Here is a tiny trained network, its code and every weight. The questions are about switching its units off for an input and a target symbol, where a switched-off unit gives its printed mean instead of its output.

import numpy as np


def w(rows, s, z=0):
    codes = np.array(rows[::2]) - 128.0
    scale = np.full(codes.shape[1], s)
    scale[-1] = z or s
    return codes * scale


def f(y):
    return y / 2 * (1 + np.tanh(0.7978845608 * (y + 0.044715 * y**3)))


def softmax(a):
    e = np.exp(a - a.max(-1, keepdims=True))
    return e / e.sum(-1, keepdims=True)


def log_softmax(a):
    a = a - a.max(-1, keepdims=True)
    return a - np.log(np.exp(a).sum(-1, keepdims=True))


def net(x, mask):
    ids = ['αβγδζηθμξσφ'.index(c) for c in x.split()]
    T = len(ids)
    res = E[ids] + P[:T]
    u = 0
    for l in range(2):
        q, k, v = (res @ M[l].T for M in (Q, K, V))
        z = softmax(np.where(np.tri(T) > 0, q @ k.T / 4**0.5, -1e9)) @ v
        res = res + np.where(mask[u], z, O[l][:, -1]) @ O[l][:, :-1]
        u += 1
        y = f(res @ A[l][:, :-1].T + A[l][:, -1])
        res = res + np.where(mask[u : u + 16], y, B[l][:, -1]) @ B[l][:, :-1]
        u += 16
    return log_softmax(res[-1] @ U[:, :-1].T + U[:, -1])


Q, K, V, O, A, B = {}, {}, {}, {}, {}, {}
E = w([
[93,72,171,73,70,105],'α',
[114,103,115,85,148,37],'β',
[101,138,199,158,137,152],'γ',
[143,112,164,121,66,166],'δ',
[119,195,165,153,231,86],'ζ',
[96,79,136,136,107,203],'η',
[5,72,117,108,69,198],'θ',
[61,173,106,139,112,99],'μ',
[119,160,122,250,53,149],'ξ',
[227,104,119,87,172,149],'σ',
[158,72,124,101,54,137],'φ',
],0.022)
P = w([
[31,124,220,210,148,61],'0',
[133,64,191,255,178,95],'1',
[199,65,202,233,174,109],'2',
[105,87,172,211,135,126],'3',
[136,118,181,182,122,137],'4',
[149,153,186,171,93,153],'5',
[115,159,161,144,85,146],'6',
[130,158,139,143,118,170],'7',
[116,197,134,140,81,184],'8',
[136,189,110,119,114,181],'9',
[91,179,73,102,118,180],'10',
[95,148,43,36,131,147],'11',
[105,212,57,75,94,189],'12',
[108,204,44,46,88,174],'13',
],0.0065)
Q[0] = w([
[136,83,71,73,148,98],'L0H1',
[129,117,51,169,77,113],'L0H1',
[99,192,147,254,213,109],'L0H1',
[119,128,220,130,110,177],'L0H1',
],0.0095)
K[0] = w([
[131,139,81,79,211,108],'L0H1',
[159,181,99,93,1,79],'L0H1',
[130,149,166,169,174,106],'L0H1',
[90,173,97,113,192,237],'L0H1',
],0.0084)
V[0] = w([
[179,147,152,164,65,87],'L0H1',
[57,75,206,138,210,37],'L0H1',
[118,140,2,124,150,223],'L0H1',
[165,134,134,167,92,57],'L0H1',
],0.0067)
O[0] = w([
[53,254,76,109,42,124,163],'L0H1',
[40,203,130,79,86,125,214],'L0H1',
[67,112,132,138,107,149,4],'L0H1',
[173,130,231,108,64,59,136],'L0H1',
],0.006,0.0037)
A[0] = w([
[100,68,102,188,204,108,212],'L0N1',
[174,103,180,110,77,114,173],'L0N2',
[175,252,102,94,5,84,210],'L0N3',
[27,117,212,168,151,70,171],'L0N4',
[157,197,129,103,165,135,86],'L0N5',
[192,78,76,128,59,180,202],'L0N6',
[205,158,83,163,124,234,129],'L0N7',
[197,38,211,222,121,196,255],'L0N8',
[126,86,190,104,160,63,109],'L0N9',
[32,66,172,180,67,143,64],'L0N10',
[90,178,71,109,135,176,109],'L0N11',
[108,102,135,14,82,163,124],'L0N12',
[78,226,161,149,101,87,213],'L0N13',
[141,254,161,86,227,129,135],'L0N14',
[33,124,197,96,79,101,138],'L0N15',
[62,74,199,93,144,132,220],'L0N16',
],0.0076,0.0041)
B[0] = w([
[146,159,229,110,65,19,138],'L0N1',
[99,5,149,121,57,224,183],'L0N2',
[140,122,107,86,181,132,255],'L0N3',
[158,129,165,34,60,140,228],'L0N4',
[169,43,56,169,102,79,137],'L0N5',
[77,33,80,76,129,152,210],'L0N6',
[37,106,104,177,161,123,171],'L0N7',
[46,117,162,116,116,228,243],'L0N8',
[77,179,152,136,127,135,150],'L0N9',
[204,49,108,160,218,134,213],'L0N10',
[99,51,158,85,205,58,143],'L0N11',
[1,65,74,140,76,111,201],'L0N12',
[144,177,96,81,71,100,249],'L0N13',
[114,35,120,93,53,151,193],'L0N14',
[145,94,213,112,117,175,240],'L0N15',
[88,135,180,96,87,149,220],'L0N16',
],0.005,0.0074)
Q[1] = w([
[209,233,143,112,111,91],'L1H1',
[202,122,133,201,49,67],'L1H1',
[73,71,147,7,10,247],'L1H1',
[138,253,176,164,115,30],'L1H1',
],0.0057)
K[1] = w([
[146,108,196,71,153,106],'L1H1',
[140,60,189,137,158,210],'L1H1',
[88,161,18,79,162,170],'L1H1',
[147,187,255,184,94,109],'L1H1',
],0.0087)
V[1] = w([
[117,209,123,142,141,121],'L1H1',
[220,86,146,57,224,125],'L1H1',
[128,70,112,254,3,126],'L1H1',
[67,100,210,231,195,113],'L1H1',
],0.0085)
O[1] = w([
[112,106,73,124,42,255,1],'L1H1',
[183,120,72,119,226,213,60],'L1H1',
[186,118,101,182,138,114,197],'L1H1',
[27,193,78,155,169,165,37],'L1H1',
],0.0081,0.008)
A[1] = w([
[252,100,67,28,139,127,87],'L1N1',
[106,160,159,94,98,218,93],'L1N2',
[128,148,185,226,89,116,232],'L1N3',
[88,254,137,124,63,86,60],'L1N4',
[138,158,27,78,171,172,71],'L1N5',
[93,31,135,71,92,232,81],'L1N6',
[134,64,207,87,130,135,76],'L1N7',
[157,117,118,49,66,109,235],'L1N8',
[114,185,116,126,112,113,68],'L1N9',
[186,174,102,149,96,228,249],'L1N10',
[119,150,101,119,192,62,131],'L1N11',
[155,64,122,151,129,47,120],'L1N12',
[113,50,154,184,150,164,13],'L1N13',
[98,91,68,94,64,187,3],'L1N14',
[119,51,232,134,60,128,118],'L1N15',
[146,57,89,128,155,111,124],'L1N16',
],0.0076,0.003)
B[1] = w([
[40,129,132,158,130,142,163],'L1N1',
[139,157,189,106,170,158,145],'L1N2',
[65,62,68,119,105,154,160],'L1N3',
[186,135,163,82,164,110,167],'L1N4',
[113,222,84,188,169,83,131],'L1N5',
[145,185,126,127,180,124,193],'L1N6',
[204,154,89,146,151,113,209],'L1N7',
[114,130,58,70,102,165,206],'L1N8',
[196,107,138,133,164,76,130],'L1N9',
[116,146,70,120,147,35,130],'L1N10',
[205,188,162,147,70,124,130],'L1N11',
[114,135,142,142,91,150,167],'L1N12',
[148,124,47,146,141,25,154],'L1N13',
[137,197,114,253,138,73,138],'L1N14',
[128,158,108,203,174,153,250],'L1N15',
[168,135,226,178,98,113,150],'L1N16',
],0.0065,0.02)
U = w([
[156,191,171,106,113,38,152],'α',
[135,125,63,55,113,147,255],'β',
[133,141,235,136,104,167,116],'γ',
[151,126,123,129,111,162,156],'δ',
[156,144,106,124,124,147,78],'ζ',
[68,99,141,101,139,172,161],'η',
[86,131,163,125,165,67,23],'θ',
[191,254,75,181,140,94,13],'μ',
[120,179,83,176,72,121,142],'ξ',
[199,102,47,80,222,163,179],'σ',
[220,57,178,149,107,103,104],'φ',
],0.0072,0.0028)

Each question gives the input, a string of symbols that net reads in full, and the target symbol t.
The units are the heads (4 rows each of Q, K, V and O) and the neurons (one row each of A and B). Each row of codes is followed by its name. A weight is (code - 128) times the scale printed after its matrix; where a second scale follows, it is the last column's (O, A, B and U).
mask holds one flag per unit, layer by layer, with each layer's heads first. A switched-off unit (its flag False) gives its mean, the last column of its rows in O or B, instead of its output. The means were averaged over made-up inputs and are rounded, as every weight is.
A unit's drop is (log p(t) with every unit on - log p(t) with that unit switched off) / (log p(t) with every unit on - log p(t) with every unit switched off).
The circuit of an input: a set's keep is (log p(t) with only the set's units on - log p(t) with every unit switched off) / (log p(t) with every unit on - log p(t) with every unit switched off). Starting from the 12 units with the biggest drops (on a tie, the unit counted first), units are removed one at a time, each time the one whose removal leaves the highest keep (on an exact tie, the one counted first), for as long as the keep stays at least 0.8.
circuit, biggest first: the units of the circuit, biggest drop first
unit that matters most: the unit with the biggest drop
top k neurons: the k neurons with the biggest drops, biggest first
top k neurons in layer l: the k neurons of layer l with the biggest drops, biggest first
input σ α α σ σ α θ θ θ, target θ: unit that matters most -> L0N12
input β γ α α θ α α φ γ σ φ, target φ: circuit, biggest first -> (L1H1; L0N6)
input δ α η θ β γ ζ θ α φ μ α φ μ, target β: circuit, biggest first -> (L1H1; L1N8; L0N3; L0N13)
input μ ζ μ α σ δ, target σ: circuit, biggest first -> (L1H1; L0N15; L0N6)
input β δ α θ γ μ ξ γ δ, target ξ: top 2 neurons -> (L0N15; L0N6)
input σ δ α ξ α β γ φ η θ μ σ φ δ, target φ: top 3 neurons -> (L0N6; L0N12; L0N15)
input δ α α γ ξ μ, target α: top 4 neurons -> (L0N8; L0N6; L0N2; L1N4)
input δ ξ φ α μ δ ξ η, target ξ: top 3 neurons in layer 0 -> (L0N3; L0N15; L0N13)
input α β σ γ μ α μ γ α η θ α, target θ: top 3 neurons -> (L0N12; L0N6; L0N13)
input α α η, target η: top 2 neurons -> (L0N8; L0N15)
input γ ξ ζ γ φ γ σ η η θ σ μ α δ, target μ: top 2 neurons -> (L1N14; L1N6)
input δ β γ α μ ζ φ θ α α φ ζ, target β: top 2 neurons in layer 0 -> (L0N14; L0N13)
input α μ ζ σ γ α μ η η, target μ: top 3 neurons in layer 0 -> (L0N13; L0N3; L0N1)
input σ μ γ μ φ ξ γ φ θ η, target φ: top neuron in layer 0 -> (L0N1)
input β φ α α μ δ, target μ: top 3 neurons in layer 1 -> (L1N14; L1N6; L1N15)
input ξ μ γ ζ ζ μ, target β: top 2 neurons in layer 1 -> (L1N8; L1N16)
input γ θ σ μ η μ γ η, target μ: top 2 neurons in layer 0 -> (L0N13; L0N1)
input α φ σ, target φ: top 2 neurons in layer 0 -> (L0N3; L0N1)
input δ σ θ φ γ α θ μ θ, target μ: top 2 neurons in layer 1 -> (L1N14; L1N6)
input ξ ζ δ η μ γ α ζ φ α η, target φ: top 2 neurons -> (L0N6; L0N1)
input φ δ μ φ φ σ φ α ξ γ θ, target ξ: unit that matters most -> L0N3
input σ α β, target α: top 2 neurons -> (L0N8; L0N6)
input σ ζ δ φ σ γ σ φ μ φ μ η ξ θ, target ξ: top 4 neurons -> (L0N3; L0N15; L0N16; L0N1)
input η β φ α σ α θ, target σ: top 2 neurons -> (L0N15; L0N16)
input ζ β α α θ ξ μ γ δ γ σ η η, target σ: top 3 neurons in layer 0 -> (L0N1; L0N16; L0N5)
input β β γ α β α φ γ β ζ φ δ φ σ, target φ: top 2 neurons in layer 0 -> (L0N6; L0N12)
input ζ δ σ δ, target σ: circuit, biggest first -> (L1H1)
input φ γ α β σ φ μ β σ φ δ α, target φ: top 2 neurons in layer 1 -> (L1N16; L1N7)
input α β α α η α γ γ γ η δ δ β φ, target φ: top 2 neurons in layer 0 -> (L0N6; L0N2)
input μ ζ θ α σ φ μ σ θ γ σ θ, target σ: top 2 neurons in layer 0 -> (L0N15; L0N16)
